Below is a small trained network, with its code and all its weights. Each question gives an input and a class and asks what happens when units are switched off, that is, made to give their printed mean instead of their output.

import numpy as np


def w(rows, s, z=0):
    codes = np.array(rows[::2]) - 128.0
    scale = np.full(codes.shape[1], s)
    scale[-1] = z or s
    return codes * scale


def f(y):
    return np.maximum(y, 0)


def log_softmax(a):
    a = a - a.max(-1, keepdims=True)
    return a - np.log(np.exp(a).sum(-1, keepdims=True))


def net(x, mask):
    res = np.array(x, float).reshape(1, 7) / 4 @ E
    y = f(res @ A[0][:, :-1].T + A[0][:, -1])
    res = res + np.where(mask, y, B[0][:, -1]) @ B[0][:, :-1]
    return log_softmax(res[-1] @ U[:, :-1].T + U[:, -1])


A, B = {}, {}
E = w([
[131,128,132],'x0',
[41,234,203],'x1',
[128,130,127],'x2',
[155,83,254],'x3',
[129,126,129],'x4',
[238,202,140],'x5',
[127,129,130],'x6',
],0.0075)
A[0] = w([
[21,38,115,108],'n0',
[196,86,105,92],'n1',
[59,81,121,90],'n2',
[102,153,165,192],'n3',
[191,10,69,90],'n4',
[141,98,158,94],'n5',
[66,176,25,149],'n6',
[221,206,118,99],'n7',
[48,38,73,93],'n8',
[107,75,189,187],'n9',
[128,88,186,131],'n10',
[140,155,112,223],'n11',
[90,204,148,70],'n12',
[223,152,185,119],'n13',
[96,107,125,198],'n14',
[197,81,92,86],'n15',
[165,68,232,137],'n16',
[194,102,104,110],'n17',
[199,187,124,90],'n18',
[209,35,109,95],'n19',
[180,72,92,79],'n20',
[52,254,199,87],'n21',
[124,167,65,255],'n22',
[139,129,153,212],'n23',
[91,242,234,112],'n24',
[37,42,145,107],'n25',
[162,55,113,73],'n26',
[149,73,243,90],'n27',
],0.0091,0.0075)
B[0] = w([
[156,191,238,210],'n0',
[42,163,108,170],'n1',
[134,211,159,166],'n2',
[157,39,56,203],'n3',
[56,183,117,209],'n4',
[111,183,74,142],'n5',
[243,164,55,224],'n6',
[107,182,254,186],'n7',
[117,158,176,193],'n8',
[248,121,101,212],'n9',
[157,153,58,173],'n10',
[183,58,132,219],'n11',
[31,96,101,161],'n12',
[158,168,179,195],'n13',
[185,105,163,201],'n14',
[49,117,116,173],'n15',
[178,149,39,213],'n16',
[76,96,140,171],'n17',
[86,187,226,166],'n18',
[37,103,97,199],'n19',
[38,126,111,166],'n20',
[40,104,82,220],'n21',
[211,35,152,255],'n22',
[170,21,140,209],'n23',
[58,116,66,224],'n24',
[157,189,194,198],'n25',
[63,141,91,159],'n26',
[157,169,24,192],'n27',
],0.0063,0.0077)
U = w([
[7,116,85,5],'0',
[141,78,128,255],'1',
[142,90,123,229],'2',
[169,135,70,53],'3',
[111,205,223,48],'4',
[137,64,121,127],'5',
],0.014,0.0046)

Each question gives the input, the list of numbers given to net, and the class t.
The units are the neurons (one row each of A and B). Each row of codes is followed by its name. A weight is (code - 128) times the scale printed after its matrix; where a second scale follows, it is the last column's (A, B and U).
mask holds one flag per neuron, in row order. A switched-off neuron (its flag False) gives its mean, the last column of its row in B, instead of its output. The means were averaged over made-up inputs and are rounded, as every weight is.
A unit's drop is (log p(t) with every unit on - log p(t) with that unit switched off) / (log p(t) with every unit on - log p(t) with every unit switched off).
The circuit of an input: a set's keep is (log p(t) with only the set's units on - log p(t) with every unit switched off) / (log p(t) with every unit on - log p(t) with every unit switched off). Starting from the 12 units with the biggest drops (on a tie, the unit counted first), units are removed one at a time, each time the one whose removal leaves the highest keep (on an exact tie, the one counted first), for as long as the keep stays at least 0.8.
units of the circuit, in order: the units of the circuit, biggest drop first
unit that matters most: the unit with the biggest drop
top k neurons: the k neurons with the biggest drops, biggest first
drop of u: that unit's drop, to one decimal
input [-7,8,-4,-7,-2,4,2], class 0: unit that matters most -> n21
input [5,-3,6,0,-3,7,7], class 4: units of the circuit, in order -> (n7, n18)
input [6,0,-4,-1,-4,-8,0], class 4: units of the circuit, in order -> (n0, n25)
input [1,-4,8,-3,6,8,0], class 4: units of the circuit, in order -> (n7, n18)
input [3,7,-1,6,2,2,4], class 0: units of the circuit, in order -> (n24, n21)
input [1,-4,-4,-5,4,7,-7], class 4: top 3 neurons -> (n7, n18, n3)
input [6,1,2,-8,5,-8,7], class 3: top 2 neurons -> (n6, n7)
input [2,4,5,8,2,-4,4], class 3: top 2 neurons -> (n27, n16)
input [-2,-3,3,4,3,-7,0], class 4: top 2 neurons -> (n0, n25)
input [3,-3,2,4,-4,-6,7], class 4: top 2 neurons -> (n0, n25)
input [1,-4,-8,-6,-1,-8,-8], class 4: top 2 neurons -> (n0, n8)
input [3,-6,-5,3,-2,7,-5], class 4: top 3 neurons -> (n7, n13, n18)
input [-2,-1,6,2,3,7,7], class 4: top 2 neurons -> (n7, n18)
input [5,8,-2,-8,-8,5,3], class 0: units of the circuit, in order -> (n21)
input [3,-8,-7,7,6,-4,8], class 0: drop of n17 -> 0.0
input [7,6,6,4,-3,7,7], class 2: drop of n2 -> 0.1
input [5,-2,1,-8,3,-6,-2], class 3: drop of n8 -> -0.1
input [-3,-8,2,-5,5,-6,-6], class 0: drop of n4 -> 0.3
